Rows lie near named flat spaces through zero. A row that begins with a name and a colon came from that space; any other row is followed by the name of its block's space that it lies nearest.
q706-q704: [-524   70    3  -93 -133 -123 -156  279 -192   28  121  163   -3  169
  -58 -232  326  204    6  -41]
q641-q823: [ -82   36   42   88  -64  -40 -118 -117  -31   29  -64   42   -2   13
   14  -34   -8   -5  179   49]
q97-q835: [ 396   58  -42 -200  104  165   10 -180  154   92  -62 -272  160 -192
  143   18 -194 -230  283  103]
q641-q823: [-160   55  342  147  156 -375   86  -90   88   -7  -17  286  137  -80
 -152   51  -84   34 -193   -2]
q706-q704: [  -2 -181   98  -73  -71  -45  -44   43  168 -104  -54   87 -146   46
   -1 -126  105 -110 -355  -51]
q486-q622: [ 118  -42   21   47  178  -34  155  134   76  -17   17   45  110  126
 -125  190   16   25  -63   99]
q486-q622: [-258   12   -5   70  167  -62  162  373  -76  -55   57  182  -33  273
 -181  109  159  209 -327  -78]
q240-q481: [ 252 -115 -255 -199 -193  410 -144   70 -115  132  109 -211   13 -106
  201  -32   32  136  602  262]
q240-q481: [ 150 -168   41   67   12 -168  137  -67  163  -25  -37  -73   11   34
 -130  -68    3  -92 -263  -16]
q641-q823: [ 334   -8 -103   25  -40   -9  101 -288   53   68  -34 -349   65 -225
   44  -45 -213 -143   54 -100]
q706-q704: [ -16   35   56 -138  121 -253   35  119   78   47   14 -118  297  129
 -150  -84  178 -120   31    4]
q97-q835: [  24  -14  105   -1  -29 -519   -2 -161   27  100  -90 -355  326  -67
 -175 -280   84 -172    0 -282]
q97-q835: [-225 -156  -56  267 -298 -137  -47    0 -165  -57   57   82 -208   58
  -88  -86  130  217 -199 -137]
q97-q835: [ 202   33   84  217 -146 -246  -85 -382  147   96 -154 -243  134 -190
   -2   -7 -160 -143   35 -127]
q97-q835: [ 100 -225  -28  187 -225  -14   56 -129   20  -92   13    0 -264 -130
    9  -26  -73   66 -375 -152]
q486-q622: [-452   34  150  -65  149 -292   42  276    1  -88   13  253   24  322
 -216 -167  291  -11 -351  -72]
q641-q823: [  90 -118   44 -413 -147   87 -208  108 -129    8  179  -29  140 -281
  189 -136  136   11  407   66]
q486-q622: [ 290  -52 -115   68 -142  112   13 -298  -78    7    0 -226  -73 -287
  133   18 -230  -50  150  -91]
q641-q823: [-216   58 -151  189 -113  -53    0  -21   -1  -45  -70  -58 -183  262
  -88  -94  108  -45 -304 -142]
q240-q481: [ 243   63  -80 -215  -55  224 -106  -52   12   49   85 -128  113 -200
  196   84  -62  -79  357  139]
q240-q481: [ -32  -72   77  278   16 -244   89  -69  -47  -59  -81   25  -24   53
 -156   74  -30   44 -211 -185]
q706-q704: [-63  16  12 -36 -47 -58 -72 -25 -24 -32  47  54  53  45 -11 -26  93 -67
 125  86]
q240-q481: [  96    1    4  -59  137  -34   87  157  294   43  -72  -79  107  218
 -105   26   96 -111 -256   77]
q706-q704: [ 213  177   24 -345   70   43  -84 -131   -8   63  104 -165  313 -291
  169    6  -83 -219  470   96]
q706-q704: [-187  -71  -13   45 -172 -166  -78   53 -120  -29   85   40    4   70
  -78 -112  196   76    7  -38]
q97-q835: [   5  -76  193  -64  -41 -412  -67  -55  106   92  -16 -104  313  -51
 -136 -201  140  -85   89   -7]
q486-q622: [-104 -123    5   96  -13    6   53  171  -86  -55   58  171 -102  100
  -78   64   84  194 -116   20]
q97-q835: [ 127  -35   11 -324   42  156  -28   73  229   86  -71 -160  -11  -83
  126 -231  -11 -125 -128   -3]
q240-q481: [-279   75 -188 -166 -261  182 -254   34 -205   45    6 -131 -181    6
  176 -325  142   35  167 -136]
q240-q481: [ 226   53 -152  -32   42  262   24  -63   92  108  -75 -204  -10  -13
   98   37 -142  -40  168  105]
q706-q704: [  64  193 -313 -146   21  449   75    3  -80  104   43 -232 -154  -91
  205  -43 -185   47   93  -15]
q706-q704: [ -53 -119  -41   78   16 -142   92  114   50  -36  -48  -57  -27  241
 -173  -85  154  -18 -259  -74]
q706-q704: [  91  -91  134   78  -52 -378   21 -316  -50  -55  -27 -111  128 -175
  -93 -134  -53 -189   39 -162]
q97-q835: [ 175  -45   -1  341 -206 -215   -1 -396    7   18  -56 -159   14 -168
  -44   53 -164  -44   14 -103]
q486-q622: [-519  247  114  -88  141 -318   -4  296 -112   46  109  172  238  208
 -181  -94  267  111  -64  -63]
q97-q835: [-360  -18  -80  185   16   12   50  265 -171   32  -55   95 -186  279
 -131  -75  121  308 -187 -126]
q641-q823: [ 281   -7   60 -125   69   56    3  -93   65   22    5  -85  137 -216
   96   98 -135  -97  183   48]
q97-q835: [-137  266   61  246  174  -92   64  -99   47    4 -175   31  -24   87
  -53  167 -168  -45 -242 -198]
q641-q823: [-161   87  -33 -323  -76  135 -166   75 -100    0   99   18  -14  -86
  165 -198  107  -50  184   17]
q706-q704: [ -54 -180 -128  -68 -171  244  -27  197 -110 -109   77   62 -318   -6
  105  -48   89  152 -253 -122]
q641-q823: [-477   70   86 -120  148 -230   83  379  -68    9  102  201   83  260
 -203 -187  285  152 -251  -42]
q706-q704: [ -39 -158 -140  197 -270  228  -80 -109  -68  -82  -47   65 -420   20
  101  -51  -43   98 -148  -34]
q641-q823: [ 241  -79 -125  367  -51  206   37 -281 -131   28 -152  -95 -192  -75
   55  185 -304  115  259    9]
q486-q622: [-676  232  250  186  235 -776   94  370 -123   77   -4  134  410  391
 -475  -79  369  196 -308 -305]
q641-q823: [-378  -38   69  336 -179  -57 -125 -129 -190 -110 -100  294 -361   77
  -10  -60  -14  152 -157 -139]
q486-q622: [ 365  -40 -309   14 -102  375  -61  -34  -24  141  -67 -373    1    6
  135   96  -84   40  439  118]
q240-q481: [ -89  -94  -51 -165  -44  181 -116  388  -25   37  122  147   46  187
    9   46  272  206  215  269]
q486-q622: [ -82   86   10  165  -32 -231    5 -188  -80  104  -75 -161  105  -39
  -86 -122  -64   12  105 -134]
q240-q481: [-77  16  38 -46 106  80 -33 213 -22 -28  29 184  42 149 -19 148 104  77
 110 146]
q641-q823: [-137   70  -37   64  101  113  116  141  -43  -45   80  205 -106  105
  -32  143  -17  137 -147   76]
q97-q835: [ -12   57 -124  -97 -216  144 -218  -89  -60    5   24 -100  -47  -44
  159  -79   65  -87  245   29]
q240-q481: [-218  -46   64   39   54 -115  -54  221  -38  -27  -36  153   36  279
 -137   -4  223   75    3   44]
q240-q481: [ 108  -16  -12  256  171   14  200   78   83   24  -88   16  -18  136
 -131  249 -115  130 -207   -4]
q240-q481: [  28  129   14    1  -20 -176   -7 -253  -41   99  -23 -213  162 -181
    6 -138 -116 -104  174 -107]
q706-q704: [  87 -149   -5  465 -100  -84  125 -245  -46  -31 -110   12 -220  -48
  -92  107 -214  146 -212 -132]
q97-q835: [-142  -19   90 -116   -5 -127  -90   64   35    0   -9   58   71   89
  -43 -159  159  -65   28   41]
q641-q823: [ 102   37 -111  209    2 -143  157 -185 -112  -52  -37 -232  -19  -52
  -78   61 -130  -73 -174 -307]
q486-q622: [-273  -99   11 -158 -250  -80 -172 -130 -148 -124   44   60 -223  -66
   81 -423  146 -132  -67 -138]
q486-q622: [-333  -34  145   49  -25  -32  -85  161  -30  -18   26  363 -109  118
  -42  -42  123  200  -66  125]
q240-q481: [  22   15  126   39  254 -139  120  151  210   15  -68  104  176  241
 -182  137   66  -47 -125  149]
q486-q622: [ -95  184  -21  -71  214   35  112   56   11  -38  -44   -8  -21   81
   -8   20  -57 -108 -200 -128]
q706-q704: [-248  116   86  -70  199 -328   35  262   54  102  -20  -27  335  316
 -251 -102  270   -6   14   24]
q486-q622: [-402   12  -31 -247 -261 -123 -313  178 -239   42  162   37  124   94
   14 -334  411   73  405   69]
q97-q835: [ 259  -88  150 -194 -113  -96 -153 -119  158  -27   47  -43  185 -240
  103   16   30 -201  129   69]
q641-q823: [ 102  -64  112 -115  -33 -252  -34  -30  197   55  -22 -145  216  -36
  -70 -146  106 -154  -73  -16]
[ 245 -122    7   69  112  -58  182 -116  -20 -166   32   13   -8  -31
  -71  169  -92 -149  -86  -21] | q706-q704
[ 120 -111   99  -12    6    7  -42 -112  199  -87  -90   97  -74   49
   14   -6   -6 -199  -96  124] | q240-q481
[  66  208   45  178  235 -104  140  -84  187   49  -82   11  177  147
 -128  238 -117 -107  -49  118] | q641-q823
[ 443   -4  -18    7  178   41  151 -209  213  -39 -118 -211   83  -57
    9  171 -212 -302  -55    3] | q240-q481
[-136  158   17 -406   47  209 -166  192  116   13   48   83   25   31
  173 -113  134 -128   49  127] | q97-q835
[-150  -62   89 -112  -75  -91 -155  194    4  -33   39  123   63  103
  -23  -48  246   24   16   35] | q486-q622
[ 218   27   94  199  244 -283  263 -228   83  -74 -157 -167   86  -51
 -155  122 -229 -220 -332 -301] | q486-q622
[ 295   97  -52 -131  156  451   14 -120   97   50  -68  -14  -85 -175
  245  158 -313  -73  255  204] | q641-q823
[-255 -168   37 -103  -76 -238  -64  456   54  117  109   59  224  334
 -238 -192  478  229   12  182] | q240-q481
[  29  116   31  -57  204   10  138  -57   65  -60   -1   52   14    4
  -11   62 -110 -154 -122   13] | q97-q835
[ -56  -58  -21 -221  -65   10 -102  144   34   13   63  -16   67   86
   10 -161  213  -48   97  109] | q240-q481
[-132  -59  259   55  271 -525  145  223  -15  -32  -19   93  342  194
 -340   47  199   20 -137 -123] | q706-q704
[  61  139  -70   -8  101  131   48  -16   19   49  -55 -104   -1  -23
   60   74 -127  -22    3  -53] | q97-q835
[-264   98  192  126  353  -92  200  247  135 -110  -57  410  -67  300
 -186  210   17   55 -497   31] | q240-q481
[-220    3   91 -138   45 -150   27  287   12  -13  152  174  119   96
 -105  -36  225  103 -162   45] | q240-q481

Rows lie near named flat spaces through zero. A row that begins with a name and a colon came from that space; any other row is followed by the name of its block's space that it lies nearest.
q718q933: [-137  -16   17 -102  -54  172  -52   98  -74  110  -28   11    5  102
   69  326 -107   72 -156   51]
q66q434: [  70  140  -20  -27 -179  -67  -93 -237  -66  -13 -123  130  -29  116
  -38 -184 -229   33   55  221]
q718q933: [-242 -109   85 -309   65  290  -67  146 -139  202   92 -249   11 -112
   12  578  110  204 -383  119]
q676q33: [-179  -50   79  116  362  193   22   46   34 -138  144  117   58 -154
   19  -60   -5   69 -220   22]
q480q29: [ 168 -115  171  118  143 -192  -84   27  112    2  181 -335  -43   -9
   68 -230  168 -234   18   10]
q827q464: [  31   -5  -79  220   91   -9  220  167   83 -166   44  122  158 -143
  -12  -77  -21 -215  128 -277]
q676q33: [ 178 -180  104  261  106  -29   28  269  229 -236   79 -345   12  296
  364 -183  148 -290   66  153]
q676q33: [ -44  -21   12 -215 -165  -86  -98 -188  -49  153  -11 -122   49 -126
   47   62   22  105   11  -12]
q66q434: [-20  70 113  38  20 -59 132  76  66 -63 -10  29  -3 -40 -13 -37  47 -62
  44 -30]
q718q933: [-328   38  -82  -97   95  106  122  164  -47  131  -13  120   57 -137
 -161  334  171   92  -93 -161]
q480q29: [  54  -32   70  -66 -107   96 -253  -69  -26   98   60  -37 -130  316
   63  301  -85   83 -185  153]
q827q464: [ 178  -88  235  -17  103  -82   39  -59  138  -95   69 -105   40 -120
  148 -130   68  -13 -118   85]
q718q933: [  44   -8  229   10  172   43 -188 -366  116 -122  285 -154  -94   52
  -12 -104  105    6 -228  324]
q66q434: [ -63   90  155   48  106  109   67 -198   10 -141   63  249   65 -186
  -10 -165 -226   27 -119   49]
q676q33: [ 120  -57   46   13   70   95   79  -79  133  -24   38 -196 -100  223
   97  -32   34 -179   23  201]
q66q434: [  61  -71   13  156   48  -27    1  -18  158 -166  265 -101  125  -97
  130  125  -19 -136  110 -345]
q188q58: [ 28  49  25   5 -35 -37 -61 -39  15 -78   8 -13 -39  59  18  -5 -24  79
  28  58]
q188q58: [ 198  -38  140 -179 -353 -189   10   99  -72  130 -118 -213  159 -151
  206  108 -195  -91   46  -77]
q66q434: [ 189  -45  174  -78    0  -73   -5   23   92  -94   11 -106  -50  -21
  131   59   55  152  -49   32]
q676q33: [ 132   28  -85  -92 -393  -83 -126   54 -150  148 -128  -17  123   98
   47  253 -278  -80   11  -17]
q827q464: [ -32  -41    0  224  187  -56   60   82   63  -81   44  110   47  -59
  -28 -310  110 -159   18  -75]
q827q464: [ 265  -83  322  -24   20  -74    3   11   26  112  -83  -35  -95   52
  154 -238 -147 -122 -147  176]
q676q33: [ -38 -133  206  -32  301  215   36   19  129  -78   82 -259  -88  123
  211  -52  121   -1 -232  390]
q480q29: [ 269 -100  -83  100   14  -64   73 -122   44 -165  -12   83  219 -211
   69 -307  -94 -106    4  -18]
q676q33: [ 187  -63   92  -33  -78  -48   77  388   83   17   12 -340 -168  253
   11  370  327  -85    8    8]
q827q464: [ 143   45  389 -202   10  -84 -117 -241  -34   87  -45   11 -265  -39
  -19 -243   -2  256 -193  295]
q188q58: [  29    6  153 -107  -95   84    5  284  -58   19 -115 -179 -165  213
   99  199   30  101  -89  224]
q188q58: [ 136  -94  162 -141 -222 -114 -342 -294   50   86   61 -252 -150  283
  197  -40  134  107  -81  291]
q718q933: [-286  174 -169   46   47   97   84 -176  -19  -63  -31  499  104 -126
 -187   47 -122  145   26 -174]
q480q29: [  76 -117 -203   24  -62  -49  205  256   41   86  -71 -246  130   25
    3   88  220 -326  141  -85]
q827q464: [  77   38  204  134   71  -92   -6   -8   75 -136  134  -11  -41  -55
    5 -165    5  -79    5  -43]
q676q33: [  87 -138  -87  -65   -8  -46   89  199   94    7  -55 -482   59  104
  222   64  159 -150  140  120]
q827q464: [-272   69    7 -263   54  201  152   79 -148   98 -194  119  -45 -168
  -90  125   38  318 -144  149]
q188q58: [ -83  162   21  123   88  -39  -65 -176   16 -204  111  233  -30  -58
 -210 -145   55  118  -35   50]
q188q58: [-122  139 -122 -160 -134  -24   87 -117   -3   50 -105   43  -62   26
 -130  139   96  139  162  -10]
q827q464: [ 479 -224  140 -145 -280 -231 -215  -90  132  202   70 -748  -55  367
  315  109   82 -359   35  290]
q188q58: [-320  135 -211  161   89  111  -14  -13  -86  -68   82  438  165 -164
 -201  137 -182   63   -1 -319]
q718q933: [-196   38  -92 -196  -45   43  -85   52 -225  247  -90  -46  -48  -76
 -203  132   74  139 -107   99]
q718q933: [-203  -17  -24 -124 -120  151  -77   70  -69  128  131 -414  -47  119
   61  364   42  -91   43   27]
q718q933: [ -19   -5   19 -227 -295  -74 -124   86 -159   94 -127 -391   72  -19
  189   75 -100   68   47  214]
q676q33: [-269  184  250  137  234  259  -81  -84  -12 -239  191  574 -157  -64
 -129  120 -183  389 -259 -134]
q66q434: [ -12 -114   16 -108  151  -30    6    6  -13   81   19 -333  -17 -144
   31 -169  191   -2  -11  134]
q676q33: [ 139  121  440  197  193  -48  -65  -63  -63 -206   70  259  -33 -175
  -85 -512 -260  -41 -324  304]
q718q933: [-155   74 -160  -68  -74  -22  162   88  -33   99 -106    1  173 -137
   11  172 -179  -89  195 -218]
q827q464: [ 216  -80  -44 -155 -288 -343 -230  -50  -57  303  -87 -340  -22   87
   90  -11   -4  -79  182  -54]
q718q933: [ 205  -13 -116  -83   16  -37   13 -194  114   29  -14  -69 -148  222
 -163   71  272   12    0  198]
q66q434: [ 131  121  333  -72  188  114  120 -173  168 -137  -38  261 -183  101
   65   59 -233  217 -176  203]
q188q58: [  43 -130  -54   63   59  114    9   47   31  -41  -27   31   58   48
  195  -57 -107  -14  -17  -26]
q827q464: [ 130 -139 -165  162  179  -11  216   59  144  -87   91  -96  210 -136
   -6  -96  137 -342   67 -140]
q480q29: [  14  -79 -141   47  -43   34   49   53    8   56  -74  -11  148   60
  121   -3 -122 -189   49  -22]
q480q29: [ -20   14  -46  185  153  -58  129   38  104 -160  120   12  122 -163
  -23 -128   22 -164  138 -212]
q188q58: [   1   78 -194 -153 -242  -49   22  -79  -19  101 -193  -35  -26  190
  -11  136  -15   48  183   88]
q718q933: [ 425 -195   12 -134 -139 -215 -134  101  -39  142  -83 -728 -104  163
  183 -200  109 -183  118  332]
q827q464: [ 138  -69  199  154  294   -5  -40 -177  195 -159  118  -68 -186  156
  108 -425  106  -43  -38  242]
q480q29: [ 187 -103  -63  -70 -158  105 -105   43   38   -5   61 -108 -167  309
    0  398  235  118  -77   22]
q676q33: [  15  -91 -215  244  104   12  129  170   55 -122   37   19  109   -7
  -40 -172  177 -237  120 -145]
q827q464: [ -96  -86 -256   22  109   79   51   24   70  -17  -20 -120   45  103
   53   19  153  -29  113   26]
q480q29: [  99  -83 -153  125  -17  -92   33 -324  137 -237  231   76  297 -345
    9 -166  102  -93  108 -302]
q66q434: [ 199 -171 -262   53   56 -169  -77    7   85  -48  133 -379   93  -55
   15  -18  257  -95  190 -148]
q188q58: [ 182  -84  -19    1 -305 -182  -14  210 -114  197 -173  -22  191  -46
  150  -10 -239 -240   65 -177]
q827q464: [  14  -17  104  -12   -2  198  -63   44  -15  126  -15    1 -225  371
   42  175 -103  -47 -129  176]
q480q29: [-178   64  -23  265  295  169  268  234   99 -216   15  349   -2  -26
  -69  -63   16  -40   34 -201]
q676q33: [-135   43  -84  -19  -41   59  -57  -76  -66  -13   11  142  121 -112
   21   96 -198  102   -2 -115]
q676q33: [ -18  -13  -43 -118  -38   -9  -57  103 -161  146 -198   10   64  -36
   14  -27 -140   81 -120  185]
q480q29: [-261   44 -111  210  360  374  172  -56   39 -342  190  519   23 -217
 -221    0  113  225 -157 -195]
q718q933: [  56   85  100   83  228  113   59 -287  108 -288  127  285  -31 -155
  -39 -161 -162  192  -54  -13]
q480q29: [-117   44  214 -101  -34  -16 -184  -24  -90  236 -158  -25 -197  282
   82 -153  -98   41 -146  397]
q718q933: [ -65 -124 -279  133   80    5  153   87  155  -70  135 -256  123  -11
   54   46  268 -256  290 -281]
q66q434: [-145   43 -156  -20   10  140   51   66 -203   85 -145  340    2 -103
 -255  -49   27  121 -138   23]
q718q933: [ -60 -151 -168 -101   36   16  116   58   78  -12  133 -394  173 -204
   53  208  328  -80   87 -139]
q66q434: [ 112  -45  159 -161  -78  -95 -165  -28  -51  118  -21 -334 -192   99
   77  -77   85   98  -15  227]
q827q464: [-113   48  131 -123 -168   10  -45  195 -110  162  -92 -227 -177  192
   25  113   71   -3    5  173]
q66q434: [ -78  -37  256  -36   60  259 -153 -146  -74    8  112  166  -78    5
   96   36 -216  145 -336  137]
q66q434: [ 177  -37  -61 -122 -250  -95    2   88   28   -6 -249  -37    5  190
  207   75  -13  143   92  106]
q676q33: [ -91  -74 -310   30  -59  -88   58  153  -14   36  -25  -71  207 -125
  -30   96  181  -82  170 -262]
q66q434: [  59   89  -18   41  111 -191  -18 -174   46   30  169 -192 -117  -80
 -267 -146  165 -138  178  -73]
q188q58: [-273   51  146  -39  431  299   17 -121  -29  -41  255   94  -81 -215
 -266  136  108  153 -376  139]
q188q58: [-134  219 -212   77  -28 -125   64 -185  -12 -136   26  317  141 -249
 -258  -37  -81   84  216 -287]
q676q33: [ 147   25 -344   90 -212 -226   74    2   44  100 -198   -5  103  222
  -55 -107    7 -313  328  -49]
q480q29: [  74   82  -52   50  -18 -147  217  173   80 -133 -115  -76  -76   30
  -93 -144  263  -36  239    4]
q480q29: [ 37 -14  10  15  48  30  78  49   7 -49 -28  56 -36  -7 -85 -67 169  15
 -77  90]
q66q434: [ -70   55  155 -101  -97  -28 -134  -69 -112  110  -29 -125  -68   19
   44  -97 -129   23  -47  197]
q188q58: [ 163 -183  -40  -28  -36    6  -82 -118   54    0   61 -234   63   52
  143  -83  131  -97  -64  153]
q827q464: [-251   44 -244  146   75  153   62  169  -52  -63   11  324  202  -91
  -53  244 -184   18   17 -323]
q66q434: [ 129   40 -290  -49 -239 -163   57 -150   19   50 -183  155   12  100
 -157  -54  181   13  208  -44]
q188q58: [  84 -135  -18  298   -6  -94  138  498   97  -19   33 -222  215   73
  278   40 -141 -524  199 -330]
q718q933: [  27   44   58   72  144   32   41 -101   77 -161  110  -19  -84  -40
  -21 -129   -6   36   72  -10]
q188q58: [ 282 -208  379    4  248  -72  -41  -78  170   63  172 -460 -212  118
   99 -335  340 -254 -211  390]
q480q29: [-115   64  -10   71   94  128   23  -96  -47  -86  -59  323   14  -85
   47 -192 -306  139   20  -64]
q480q29: [ 228  -45   50  222   79 -177  157  147  107  -76  -52  -80  -16   36
   55 -427   37 -324  195  -34]
[ -82  104 -111  -95 -130 -141  -75    2  -52  141  -89  153   29  -16
  -89  253  -95  155   95 -224] | q676q33
[  83 -115  -75  357  249   67  254  202  335 -358  265 -194  129   86
  159   48  198 -388  190 -236] | q827q464
[ -54  -78   86  192  505  238   40   11   69 -146  264    2  -20 -106
  -78  -94   11  -94 -239   62] | q66q434
[   5 -223 -288  440  360  -31  252  122  283 -282  214 -243  217  -75
  112 -470  368 -514  328 -236] | q480q29
[-225   13  -67 -246   42  116  200  250 -139  171 -151 -117  151 -290
    9  304 -119   87  -31  -73] | q827q464
[  89 -103  -40   96  161  -34   84    1  159   -8   51 -206  -87  148
   34 -175  238 -204  118   51] | q188q58
[-197  -53  -89  -46 -184  205  -88 -116   56 -102  151  -48   89   85
  235  363  -25  120   54 -166] | q676q33
[ 155   -9 -146  -23  -58   61  139  -67   15   18 -194  143 -103  140
    1 -127  -71   22  155   14] | q827q464
[  -4  110  158  117  118  121  146    2   85 -220  -16  265   34    0
   86  -50 -287    5  -64   54] | q66q434
[ 122   63  159  -77 -287 -155  -53  111  -61  158 -188  -18   -2  166
  120   67 -234 -101   -5  105] | q718q933
[  60   42   32  170   66 -179   29  -96   80 -223   82   86   53 -184
  -59 -384  131  -22  115  -84] | q827q464
[-175   63  136  -79  144  233  163   83   40  -20  -35   26  -65   54
   78  195 -122   64  -96  122] | q188q58
[ 151 -119  239   -2  -84  -86 -180  156  -27  126  102 -523 -145  201
  164  -47   69 -236  -38  196] | q718q933
[ 319   27   29 -359 -646 -233 -298 -228 -275  331 -405   15  -29  150
  137  -85 -385  189  -12  303] | q827q464
[  25   -1  157   94  134   23   19  -40   60 -178  162   -5   71 -178
   56  -89  -79  -26  -72  -41] | q66q434
[-120   38  -47 -138    0   72  139  325 -113  170 -234 -125 -133  132
  -78  129  111   31    6  182] | q480q29
[ 133  -21    8  -70 -102 -178  -50 -184   89  119  -15 -223  -84  165
    3 -114  170 -140  111  148] | q188q58
[-161  -26  149  -23  -28  168  -23  216 -160  195  -83  228   30   -9
   53  160 -232   -9 -265  -36] | q188q58
[  54  -58  -40  146   77 -137 -139  -91  135 -129  194 -116  104   -8
   92  -39   50  -72   74 -125] | q827q464
[-370    1 -170  -12  384  299  133  -50   18  -74  103  157   96 -220
 -110  141   58  169 -116  -64] | q676q33
[  88 -148  -31   -9  -59 -141  -53   78   27   69   38 -380   99   -9
  121  -77  188 -202   49   52] | q718q933
[  57  -24   -8  -50   33 -127  101    2  113  -22  -14 -132   94  -79
   29   12  156  -53   44   16] | q718q933
[  52  -20 -276  107 -137 -181  168  146  152  -70   29 -194   69   88
  -77  107  410 -237  355 -263] | q676q33
[ -91  -60 -451  148 -196 -158  -54  190   14   51   22  -79  207   90
  -17  233  163 -191  329 -433] | q827q464
[-117   68 -122  -51 -117   -6 -126   97 -204  216 -100   87  -88  104
 -230  108   32   42  -52   39] | q66q434
[-132  106 -101  -87    1   69  -60  -88 -130  115  -83  250 -101  -24
 -155   84 -164  240   23 -103] | q827q464
[ -53  -81   26 -235 -105  251    0   57  -98   70  -91 -201 -137  122
  119  184   75  194 -113  255] | q676q33
